Here are made-up elements, facts about them, and rows of numbers that follow some of those facts. Name the element behind each unnamed row.

Some rows with their names:
[ 35  21  -2   3  -3   1  -4   6   4 -16 -12   4  -2   8 -22  -5   3   0
  13  27  -4   3  -5  14   9  13  -5   1   3]: levidrir
[  2  10 -10   4   9   5   4   3   1  -3  -8   7   5  -1  -5  -3  -1   0
   1  14   3   4  -7   3  -2   9   2  -1   2]: trigik
[ -2  14  -5   4   7   6   2   7   3  -9 -10   7   7   1  -4  -1   0   0
  -1   9   0   1  -5   4  -3   8   6   0   0]: flivok
[  0  12 -10   8   5   6  -2   6  -4  -5  -5   1   9   3  -8  -9  -6  -5
   3  15   2   8  -8  -2   1   4   5  -1   7]: klaluk
[ -1  14  -5   4   6   6   2   8   3  -9 -10   8   6   2  -4   0  -1  -1
  -1   9   1   1  -6   6  -2   8   7   0   0]: klotom
[ -2  14  -4   4  10   6   3   5   2 -10  -9   9   7  -2  -3  -2   1   0
  -1   9  -3   2  -4   3  -4   7   6   0   0]: tredin
[  1  11  -9   6   0   5  -2   3  -4  -4  -5  -1  10   1  -7 -10  -4  -4
   1  14   2   9  -7  -1   0   7   4   0   4]: plifle
[ 2 14 -3  5  9  0  0  8  2 -7 -8  7  4  1 -4 -1  3  5 -3 10  0  3  0 -1
  3  6  5  0  0]: brara
[  4  13  -9   6  -1   4   0   3  -5  -7  -1   1   9  -1 -10 -11  -1  -5
   2  14   2   6  -7   2   1   6   2  -1   4]: betru
[  4  12  -7   8   3  -1  -4   6  -5   0  -3  -1   6   3  -8 -10   0   1
   1  15   4   9  -4  -5   7   4   3  -1   5]: tretrasum
[ 7 10 -8  5  8 -1  0  4  0 -1 -6  5  1  2 -5 -2  1  6  0 16  6  5 -3 -2
  4  8  0 -1  1]: goplalek
[ -3  16  -5   8   3   7  -3   8  -2 -12  -6   3  11   2  -8  -8  -3  -6
   1   9  -3   6  -5  -1  -1   2   9   0   5]: kavus
[  1  13  -5   8  14   8  -3   9   8 -23 -14   8   7   5 -10   2  -9  -1
   2  15  -2   2  -9  -5  -4   0   3   2   3]: klenogrik
[ -1  13  -6   6  12   7   0   9   4 -14 -11   9   7   3  -5   0  -6  -2
   0  11  -1   2  -7   0  -3   4   7   1   3]: fakla
[ 0 16 -2  8  1 -1 -5 10 -3 -7 -5  1  7  4 -7 -6  1  1 -2 10  1  6 -1 -5
  7  3  7  0  4]: liplo
[ 3 14 -3  5  6 -1 -1  9  3 -7 -8  7  3  3 -4  0  2  6 -3 11  2  3 -1 -1
  5  6  5  0  0]: nezel
[  2  11  -6   8   8  -1  -2   4  -5  -1  -3  -1   7   0  -7 -10   2   2
   1  14   0   9  -2  -9   5   3   4  -2   5]: baflak
[  9  11  -8   1  -8  10  -8   4   3  -6  -8   1  -2  16  -4  -2  -1   9
   6  18   8   8 -12   9  -8  14  -9   2   7]: traban
[  4   9 -12   9  23   8  -3   6   6 -21 -14   9   6   7 -11   0 -15  -2
   6  21   2   6 -12 -10  -3  -3   0   2   7]: biklis

Facts:
geklufor Ω:vakluten, plefor, traban, midrer, goplalek Δ:a
bita Ω:posta, traban, gono, sibrugis Δ:a
panaka Δ:b
klotom Δ:a
festi Φ:plemi Δ:b
klaluk Δ:b
flotre μ:bulubron Φ:vagok Δ:a
bedi μ:flenar Φ:gakere Δ:a
sozesan Φ:dukin Δ:a
klarek μ:nezel Ω:klugrudis, stezik, flotre Δ:b
skeger Ω:plefor, drubri, flenar Δ:b
pegos Δ:a
drodel Φ:tetril Δ:a
klenogrik Ω:flaklu, tedil, fakla, raskur, tamun, distiklik, kavus, drutabur, digrol Δ:a
zutas μ:brara Φ:skabra Δ:b
sakur μ:klesas Δ:b
ridera μ:nugrel Φ:bikek Δ:a
flolus Ω:raskur Δ:b
skiflem Φ:kluflam Δ:b
tamun Δ:a
drumavo Ω:muben, pledruka Δ:b
trogus Ω:klugrudis, rumik, dedek, kebrukas Δ:b
bikek μ:fupli Φ:skiflem Δ:b
pladru Φ:vestaklim Δ:b
goskiklem Ω:vunol, perur, resan, sakur, drakem, brazun Δ:a
trepluflu Φ:flasen Δ:a
bifel Φ:grebrak Δ:a
veklir μ:pokleko Ω:rusin, logrul, skiflem Δ:a
digrol Δ:b
zuluk μ:nistin Φ:sebros Δ:a
greko μ:panaka Ω:betru, britran, drubri Φ:gester Δ:b
goplem Φ:plolak Δ:a
nistin μ:rolon Ω:madukol, drubri, plifle Φ:fakla Δ:a
sogom Δ:a
tredin Φ:trepluflu Δ:a
kaval μ:batron Φ:troski Δ:b
drebun μ:plefor Δ:a
rirar Φ:pladutren Δ:a
tranapo Φ:foflus Δ:a
tokim Δ:a
sibrugis μ:borur Δ:b
tama Φ:trigik Δ:a
drubri Φ:lofabrim Δ:b
bidram Δ:a
lofabrim Δ:a
platar Ω:fakla, klugrudis, sibi, klaluk Φ:sogel Δ:b
posta Φ:visem Δ:a
davur μ:peklan Φ:drutabur Δ:a
sogel Ω:plefor, pegos, klaska, festi Φ:goskar Δ:a
brekar Φ:sikla Δ:a
plefam μ:flaplen Δ:b
ridres μ:stestomos Φ:dustu Δ:a
sikla μ:deden Φ:lobu Δ:b
foflus Φ:lipadrar Δ:b
perur μ:tustestor Δ:a
gakere Ω:nugu, gikler, kebrukas, pladutren, skapem, sibrugis, klaluk Δ:b
zume μ:sikla Φ:plami Δ:a
flimom Φ:goplalek Δ:b
flabre μ:giser Ω:tedil, rusin, pladru, pledruka, traban, resan, golun, sibrugis Δ:b
sibi μ:fugel Δ:a
trabar μ:perur Δ:a
misko μ:trigik Φ:drakem Δ:a
bires Δ:b
resan μ:raskur Δ:b
kebrukas Φ:greko Δ:b
rume μ:bidram Ω:rusin Φ:stestomos Δ:a
plemi μ:skabra Δ:a
kugrer Δ:b
zestil Ω:vagok, plefam, funus Φ:levidrir Δ:b
fakla Φ:katruk Δ:a
tredinu Δ:a
tetril Φ:platar Δ:a
rolon μ:madukol Δ:a
raskur μ:gikler Φ:zira Δ:a
distiklik Φ:brara Δ:b
robro Φ:drubri Δ:b
nezel μ:zutas Δ:a
brogres Ω:lofabrim, drebun, flimom, burul, panaka Φ:tedil Δ:a
liplo μ:vaklak Δ:b
klugrudis μ:dustu Φ:tredin Δ:a
duklobrim μ:boplor Δ:b
brulem Ω:vakluten, muben, rolon, gridro, kavus Δ:a
nedur μ:lobu Φ:taskis Δ:b
grelir μ:kugrer Ω:sebros, funus Δ:b
tustestor Φ:retuk Δ:b
drutabur μ:plami Φ:gikler Δ:b
klaska Δ:b
tretrasum μ:flodrol Δ:b
burul Φ:brekar Δ:a
gono μ:vetus Φ:tustestor Δ:a
tumibo μ:liplo Ω:davur, dukin Δ:a
flivok Φ:pladru Δ:a
plefor Δ:b
peful μ:dabra Ω:fupli, rumik, lipadrar, logrul, bebres, flaplen Δ:b
skapem μ:grelir Δ:a
baflak μ:stiplel Φ:gelistak Δ:b
visem Φ:kaval Δ:a
vagok Φ:zekik Δ:a
klukler Φ:zoskin Δ:b
plorar μ:vakluten Φ:misko Δ:b
bruge Φ:rirar Δ:a
rumik Φ:suplofa Δ:a
taskis Ω:klogel, grebrak, perur, brazun Φ:logrul Δ:a
flenar μ:burul Φ:nastur Δ:b
skivurol μ:klaska Ω:peklan, foflus, sibi, veplo, zoskin, zume Φ:zume Δ:b
madukol Φ:klugrudis Δ:b
nugu Φ:bulubron Δ:a
stiplel μ:flumesen Φ:midrer Δ:b
sokofi μ:tavik Ω:tredinu, vaklak, klesas Φ:trabun Δ:a
digak μ:levidrir Ω:fakla, gaflomo, plemi Φ:zutas Δ:a
dugel Ω:drodel, trigik, davur, tokim, sozesan Δ:a
flodrol Ω:getrur, pladru, baflak, flivok, duklobrim, golun, batron, drakem Φ:pegos Δ:b
gridro μ:kluflam Δ:a
retun μ:sebros Δ:b
skabra μ:sogom Ω:dedek, sibrugis, bires Φ:muben Δ:a
vuskik Φ:nugu Δ:b
plami μ:veplo Φ:traban Δ:b
giser μ:ridres Δ:b
sipan μ:sakur Φ:klesas Δ:b
biklis Ω:klugrudis, vagok, distiklik Δ:a
vakluten μ:lipadrar Δ:b
britran Δ:a
gaflomo μ:gono Δ:b
dena μ:gridro Φ:goplem Δ:b
vesik Φ:boplor Δ:b
traban Φ:burul Δ:a
degru Φ:grike Δ:a
stezik μ:tedil Δ:b
plolak Ω:veplo, bidram, grike Φ:nedur Δ:a
tekotro Φ:braskitu Δ:b
piru Δ:a
batron μ:drakem Φ:plefor Δ:a
katruk μ:drutabur Φ:vesik Δ:a
rusin μ:grebrak Φ:flimom Δ:b
flaplen μ:plemi Δ:a
zira Φ:madukol Δ:a
pladutren Δ:a
pledruka Δ:a
zekik Ω:pegos, fakla, zuluk Φ:rume Δ:b
pudos Φ:zestil Δ:a
fledo Ω:flaklu, baflak, stezik, pladutren, stestomos, tokim, sozesan Δ:a
gester Φ:raskur Δ:a
votrozun Φ:resan Δ:b
vestaklim μ:grebrir Φ:deden Δ:b
dukin μ:zuluk Φ:vuskik Δ:b
kluflam μ:trabun Φ:distiklik Δ:b
bebres Δ:a
grebrak μ:plifle Φ:votrozun Δ:a
grebrir Ω:gaflomo, rusin, batron, flotre Δ:b
klesas Φ:funus Δ:b
klogel μ:bikek Δ:a
gegrogrun Φ:tavik Δ:a
gikler μ:flivok Φ:drebun Δ:b
vaklak μ:klugrudis Δ:b
retuk Φ:drodel Δ:b
ralur Ω:tama, drodel, davur, rusin, sebros, goplem, nastur, panaka, sibrugis, festi Φ:peklan Δ:a
midrer μ:pledruka Δ:a
muben Φ:tranapo Δ:b
gelistak μ:kaval Φ:dabra Δ:b
logrul μ:plorar Φ:kugrer Δ:a
lipadrar μ:davur Φ:klogel Δ:a
flasen Φ:peful Δ:a
brara μ:plolak Φ:fliber Δ:a
betru Δ:b
suplofa Δ:a
dabra Ω:fupli, klugrudis, raskur, gaflomo, davur, pladru, vunol, vagok, kavus, bruge, vestaklim, panaka, digrol Φ:kebrukas Δ:a
goplalek μ:tretrasum Δ:a
zoskin μ:retun Φ:kavus Δ:b
flaklu μ:nastur Δ:b
vetus μ:dukin Φ:perur Δ:a
pokleko μ:zume Δ:a
stestomos μ:rumik Δ:a
brazun μ:logrul Δ:b
boplor μ:plefam Φ:gridro Δ:a
fupli μ:vestaklim Φ:batron Δ:a
sebros Φ:digak Δ:a
braskitu Ω:traban, drutabur Φ:pulu Δ:b
trabun μ:peful Δ:b
kavus Φ:tama Δ:b
fliber Ω:tredinu, burul, bires Φ:ridres Δ:a
plifle Δ:b
tedil Φ:skivurol Δ:b
drakem μ:greko Δ:a
gruviklis Ω:klugrudis, sibi, pladutren, zoskin Δ:b
pulu Φ:festi Δ:a
levidrir μ:gaflomo Ω:sebros, bires Φ:brogres Δ:a
getrur μ:veklir Δ:a
flumesen μ:drebun Φ:digrol Δ:b
deden μ:zoskin Ω:kaval, logrul, pladutren, grike Δ:b
goskar Ω:trabun, kavus, troski Φ:pudos Δ:b
veplo Δ:b
vunol Δ:a
tuger Ω:klogel, duklobrim, golun, bidram Δ:b
dustu μ:nugu Φ:fupli Δ:a
nugrel Ω:betru, nastur, troski, drakem Φ:posta Δ:b
vuleklar μ:trabar Ω:piru, betru, flenar, bedi, bires Δ:b
peklan μ:rusin Φ:sokofi Δ:b
troski Φ:sipan Δ:a
bulubron μ:skapem Ω:rusin, degru, bidram Δ:a
grike Φ:geklufor Δ:b
trigik Φ:flivok Δ:a
dedek Δ:a
fugel μ:rume Φ:dena Δ:b
funus Φ:tekotro Δ:b
tavik μ:vuleklar Ω:tranapo, rumik, klotom, gester, drutabur, trepluflu, digrol Φ:nistin Δ:b
golun Δ:a
nastur μ:resan Φ:flaklu Δ:a
lobu μ:stezik Φ:plorar Δ:a
borur μ:duklobrim Δ:a

Name these rows:
No name comes twice in this set of rows, the named rows included.
[ -1  12  -4   9  20   9  -2   6   8 -25 -16   9   9   4 -10   1  -8  -1
   3  15  -6   2  -7 -10  -6  -3   4   2   4]	dabra
[ 14  17  -8   9   0   7 -19   9   1 -13 -17  -8   0  23 -12  -4  -6   2
  13  23  -3  16 -10   0   3   4   3   7  17]	skivurol
[  9  15  -9   5  -5   4   1   1  -6 -13   2   2  10  -4 -14 -14   0  -6
   2  15   0   3  -5   5   3   6  -1  -2   1]	bires
[ 12  18 -14   6  -2   1 -12   6   0  -8 -13  -1  -8  21  -5   6   4  12
   4  18   5   7  -6  15   6  10   1   4  11]	zume
[  0  14  -2  13  14   3 -11  13   3 -20 -13   3   9  11 -12  -3 -11   0
   4  16  -2   8  -6 -18   3  -8   7   2   9]	klarek
[ 16  18 -10   4   0   9  -8   5   7 -14 -22  -2  -1  15 -12   3  -2  -3
  11  23  -4   8 -11  18   1  13   3   6   7]	brogres
[ -2  17  -8  15  13   4  -6  24   9 -24 -19   5  14  10 -20   6 -25 -21
   2  20  10   1 -16  -6  10  -6  16   0   3]	platar
[  9  18 -12   5   4   3   0  11   6  -3 -21   1   2   8 -11   6  -5 -10
   4  20   5   4 -11  19   8  14  11   2   1]	pudos
[ 12  15  -7   5 -10   5 -16   7  -4  -2  -6  -6  -1  20  -6  -7  -1   8
   8  18   5  15  -8   2   4   9  -1   4  14]	plami
[ -5  16  -6   8   0  -2   7  20   9  -5 -13  10   9  -1 -12   9  -9 -14
  -8  14  21  -9 -12  10  10  11  10  -6 -13]	drodel
[ 10  16  -3   3   1   6   3   1   3 -28  -4   9   9  -6 -14  -5   1  -1
  -1  12  -5  -4  -2   6  -3   6  -3   0  -5]	fliber
[ -3  17  -7   7   1  -2   6  19   9  -5 -15   9   9   0 -12   9 -10 -15
  -7  14  18  -7 -11  12  11  10  12  -5 -11]	tetril

The same elements again, as new rows of numbers:
Named rows:
[ 12  31   2  -7 -13  24  -9  -3  -4 -10 -20 -22   4 -14  26]: dustu
[ 12  19   3   5   2  18 -28 -16  -7  -7 -18 -21   0 -20  19]: dugel
[ 14  -3  12   3  -2  19 -16  -8  -2  -5 -13  -2  11 -22  38]: vagok
[ 17  10   1   5 -11  13 -22 -13 -11  -5 -21  -6  -6 -24  25]: gester
[ 11  16   0   5  -2  14 -24 -15  -2  -7 -14 -26  -4 -13  19]: biklis
[ 17  10   3   9  -8  17 -13 -10 -14  -1 -18 -20  -8 -22  26]: tranapo
[ 15  28   1  -6 -17  21 -12  -2  -4  -8 -22 -20   2  -8  23]: nezel
[ 11  27  -3 -11  -4  10  -9   0  -1  13 -16 -28  27  15  29]: nistin
[ 15  22  11  -6 -14  24  -5   4  -3  -3 -15 -22   7  -8  26]: katruk
[ 21  16   2  16  -8  18 -16 -18 -10   3 -17  -4   5 -13  14]: betru
[ 21  12   6  15  -9  20 -13  -9  -9   0 -12  -8   0 -19  13]: muben
[ 23  25 -10  18  -9  19  -9 -22 -21  -1 -18 -13  -8 -17   8]: festi
[ 13  16   0   9  -1  23 -16 -20   3  -8 -13 -18   0 -14   6]: flolus
[  5  28  -6 -10 -27  24   2 -24   1   3 -24 -17 -12   2   7]: fugel
[ 13  31  -1  -5 -10  26  -8 -10   7 -10 -12 -19   7  -6  12]: grelir
[ 15  31  -3  -7  -8  18 -13 -12   7  -9 -20  -5  16   4  21]: greko
[ 15  13  -1  12  -7  20  -3 -20 -10  -1 -15 -12  -3 -19  15]: distiklik
[ 19  19  -8  -3 -18  36   1  -5 -12 -10 -12  -9  -3   4  22]: vakluten
[ 31  21  -9  26   1  14 -10  -9 -14 -11  -8 -12   7 -16  25]: plefor

Name these rows:
No name comes twice in this set of rows, the named rows included.
[ 23  25  -4  -1 -20  39   0  -3 -19  -8 -15 -16  -9   0  10]	peklan
[ 28  29 -19  14  -7   4 -23 -15 -21 -17 -22 -11  -8 -22  24]	pegos
[ -2   9  -6 -24 -31  15  -4  -9   1  14 -30 -12   9 -15  21]	gono
[ 22  17   1  20  -5  16  -6 -19 -15  12 -11 -16   3   2  19]	drubri
[ 30  33 -17  20  -1  18 -17 -13 -12 -17 -13 -20  -3 -20  10]	kugrer
[ 36  20   4  22 -13  22 -26   2 -17  -7 -11 -24   6 -24  21]	lofabrim
[  1   4  15 -17 -18  26  -3  -5   7   1 -19  -3   6 -15  36]	flotre
[ 25  43  -2   5  -8  17  -4   0   8 -29 -12 -19   3 -15  15]	deden
[ 28  48  -5   5 -16  13  -6   6 -15 -20 -21 -21  -5 -19  22]	plemi
[  4  11   0 -20 -28  14  -4  -3  -2  16 -23 -18   9 -11  19]	zuluk
[  1  24   3   2  -9  21 -18 -35  -5   9 -26 -17 -10  -4   2]	nugrel
[ 25  17   0  11 -23  25 -22 -28  -9   1 -17 -23   6 -26  34]	tredinu
[ 22  43  -2  -2 -31  36 -17 -25  -1  -1 -14 -43   6 -13  28]	sokofi
[ 25  25  -2  18   7  23 -17 -10  -4 -15  -7 -22   5 -21  11]	gakere

